Here is a tiny trained network, its code and every weight. The questions are about switching its units off for an input and a target symbol, where a switched-off unit gives its printed mean instead of its output.

import numpy as np


def w(rows, s, z=0):
    codes = np.array(rows[::2]) - 128.0
    scale = np.full(codes.shape[1], s)
    scale[-1] = z or s
    return codes * scale


def norm(h):
    return h / np.sqrt((h * h).mean(-1, keepdims=True) + 1e-5)


def f(y):
    return np.maximum(y, 0)


def softmax(a):
    e = np.exp(a - a.max(-1, keepdims=True))
    return e / e.sum(-1, keepdims=True)


def log_softmax(a):
    a = a - a.max(-1, keepdims=True)
    return a - np.log(np.exp(a).sum(-1, keepdims=True))


def net(x, mask):
    ids = ['αβγδεζηθλμξπσφψω'.index(c) for c in x.split()]
    T = len(ids)
    res = E[ids] + P[:T]
    q, k, v = (norm(res) @ M[0].T for M in (Q, K, V))
    z = softmax(np.where(np.tri(T) > 0, q @ k.T / 4**0.5, -1e9)) @ v
    res = res + np.where(mask[0], z, O[0][:, -1]) @ O[0][:, :-1]
    y = f(norm(res) @ A[0][:, :-1].T + A[0][:, -1])
    res = res + np.where(mask[1:17], y, B[0][:, -1]) @ B[0][:, :-1]
    return log_softmax(norm(res)[-1] @ U[:, :-1].T + U[:, -1])


Q, K, V, O, A, B = {}, {}, {}, {}, {}, {}
E = w([
[229,135,128,108],'α',
[51,111,113,89],'β',
[225,137,122,83],'γ',
[59,186,36,126],'δ',
[92,228,251,172],'ε',
[55,108,97,96],'ζ',
[54,113,105,84],'η',
[54,109,110,88],'θ',
[225,131,131,118],'λ',
[226,136,126,110],'μ',
[42,109,129,100],'ξ',
[226,134,129,111],'π',
[56,112,106,86],'σ',
[162,114,110,193],'φ',
[57,104,89,93],'ψ',
[50,111,117,93],'ω',
],0.013)
P = w([
[120,2,131,126],'0',
[117,42,123,146],'1',
[105,100,113,135],'2',
[98,120,110,119],'3',
[95,126,113,106],'4',
[95,128,114,96],'5',
[98,134,116,85],'6',
[97,136,119,75],'7',
[99,142,121,70],'8',
[97,148,131,59],'9',
],0.0083)
Q[0] = w([
[132,63,110,183],'head 0',
[137,142,156,80],'head 0',
[131,136,103,168],'head 0',
[128,145,134,1],'head 0',
],0.0084)
K[0] = w([
[162,62,3,130],'head 0',
[147,181,143,61],'head 0',
[152,131,99,170],'head 0',
[112,234,188,81],'head 0',
],0.0056)
V[0] = w([
[143,249,29,190],'head 0',
[110,22,7,193],'head 0',
[74,254,179,169],'head 0',
[131,18,127,141],'head 0',
],0.007)
O[0] = w([
[126,217,76,106,78],'head 0',
[112,219,179,28,255],'head 0',
[89,111,92,254,69],'head 0',
[147,147,194,110,172],'head 0',
],0.0094,0.003)
A[0] = w([
[140,190,147,106,127],'neuron 0',
[87,74,148,122,109],'neuron 1',
[142,118,122,64,157],'neuron 2',
[106,72,83,154,205],'neuron 3',
[140,138,134,98,127],'neuron 4',
[126,148,92,175,155],'neuron 5',
[139,150,111,82,74],'neuron 6',
[205,94,106,191,246],'neuron 7',
[222,88,52,105,234],'neuron 8',
[119,110,214,166,131],'neuron 9',
[136,97,141,77,104],'neuron 10',
[175,162,109,147,123],'neuron 11',
[141,131,123,75,154],'neuron 12',
[132,58,95,251,122],'neuron 13',
[167,88,148,150,32],'neuron 14',
[126,79,163,107,252],'neuron 15',
],0.018,0.0038)
B[0] = w([
[169,38,96,173,220],'neuron 0',
[186,140,72,131,185],'neuron 1',
[138,140,183,139,254],'neuron 2',
[162,33,144,109,192],'neuron 3',
[117,148,145,133,190],'neuron 4',
[156,129,138,58,168],'neuron 5',
[146,108,150,165,211],'neuron 6',
[168,4,99,136,170],'neuron 7',
[40,188,105,102,206],'neuron 8',
[122,85,50,183,169],'neuron 9',
[126,118,173,96,208],'neuron 10',
[156,77,108,104,148],'neuron 11',
[138,143,157,145,239],'neuron 12',
[40,235,235,171,195],'neuron 13',
[205,65,122,189,140],'neuron 14',
[104,180,78,165,215],'neuron 15',
],0.012,0.0081)
U = w([
[135,107,249,97,195],'α',
[93,226,169,176,158],'β',
[65,237,67,83,176],'γ',
[83,86,65,20,205],'δ',
[103,60,109,205,186],'ε',
[143,66,106,88,142],'ζ',
[138,139,120,112,2],'η',
[152,130,116,113,41],'θ',
[137,144,118,114,20],'λ',
[144,133,124,110,19],'μ',
[140,141,117,113,26],'ξ',
[137,136,117,116,46],'π',
[142,142,118,109,23],'σ',
[187,78,137,124,120],'φ',
[157,80,113,90,138],'ψ',
[141,135,116,106,39],'ω',
],0.017,0.0057)

Each question gives the input, a string of symbols that net reads in full, and the target symbol t.
The units are the heads (4 rows each of Q, K, V and O) and the neurons (one row each of A and B). Each row of codes is followed by its name. A weight is (code - 128) times the scale printed after its matrix; where a second scale follows, it is the last column's (O, A, B and U).
mask holds one flag per unit, heads first, then neurons. A switched-off unit (its flag False) gives its mean, the last column of its rows in O or B, instead of its output. The means were averaged over made-up inputs and are rounded, as every weight is.
A unit's drop is (log p(t) with every unit on - log p(t) with that unit switched off) / (log p(t) with every unit on - log p(t) with every unit switched off).
The circuit of an input: a set's keep is (log p(t) with only the set's units on - log p(t) with every unit switched off) / (log p(t) with every unit on - log p(t) with every unit switched off). Starting from the 12 units with the biggest drops (on a tie, the unit counted first), units are removed one at a time, each time the one whose removal leaves the highest keep (on an exact tie, the one counted first), for as long as the keep stays at least 0.8.
circuit, biggest first: the units of the circuit, biggest drop first
most important unit: the unit with the biggest drop
top k neurons: the k neurons with the biggest drops, biggest first
input ω ξ φ ξ ω, target β: top 4 neurons	neuron 15; neuron 3; neuron 7; neuron 5
input γ γ γ ζ δ, target α: circuit, biggest first	neuron 15; neuron 8
input β ε μ δ ω η ε δ β, target β: circuit, biggest first	neuron 13; head 0
input θ π ε α ξ γ σ α, target ε: top 2 neurons	neuron 7; neuron 14
input ξ ε ξ δ δ π π η λ, target δ: circuit, biggest first	head 0; neuron 8; neuron 7
input ε δ μ μ δ δ α μ δ ξ, target δ: top 2 neurons	neuron 0; neuron 6
input ξ δ ξ, target β: top 2 neurons	neuron 3; neuron 15
input ω γ ξ γ δ δ, target β: circuit, biggest first	neuron 3; neuron 8; neuron 15
input ξ ω δ, target α: circuit, biggest first	head 0; neuron 8
input γ δ ζ ζ ε β, target ε: top 2 neurons	neuron 3; neuron 8
input δ ξ θ γ δ ξ ε ω η, target ε: top neuron	neuron 3
input γ γ ζ β δ ζ ξ θ γ β, target β: top 4 neurons	neuron 15; neuron 3; neuron 7; neuron 0
input ε γ δ, target δ: top 2 neurons	neuron 3; neuron 2
input γ ζ β ξ ε σ, target ε: top 4 neurons	neuron 3; neuron 13; neuron 1; neuron 8
input ω ε δ ζ π δ δ σ, target δ: top 2 neurons	neuron 0; neuron 6
input θ θ γ ε β, target ε: circuit, biggest first	head 0; neuron 3; neuron 13; neuron 1
input ξ μ ξ ζ β ω γ δ β ξ, target γ: circuit, biggest first	neuron 15; head 0; neuron 0; neuron 1
input ξ ξ α ε, target ε: most important unit	neuron 9
input δ δ ω ξ ω ξ, target β: circuit, biggest first	neuron 3; neuron 15
input ε φ β ψ ε ξ ψ, target β: most important unit	neuron 13
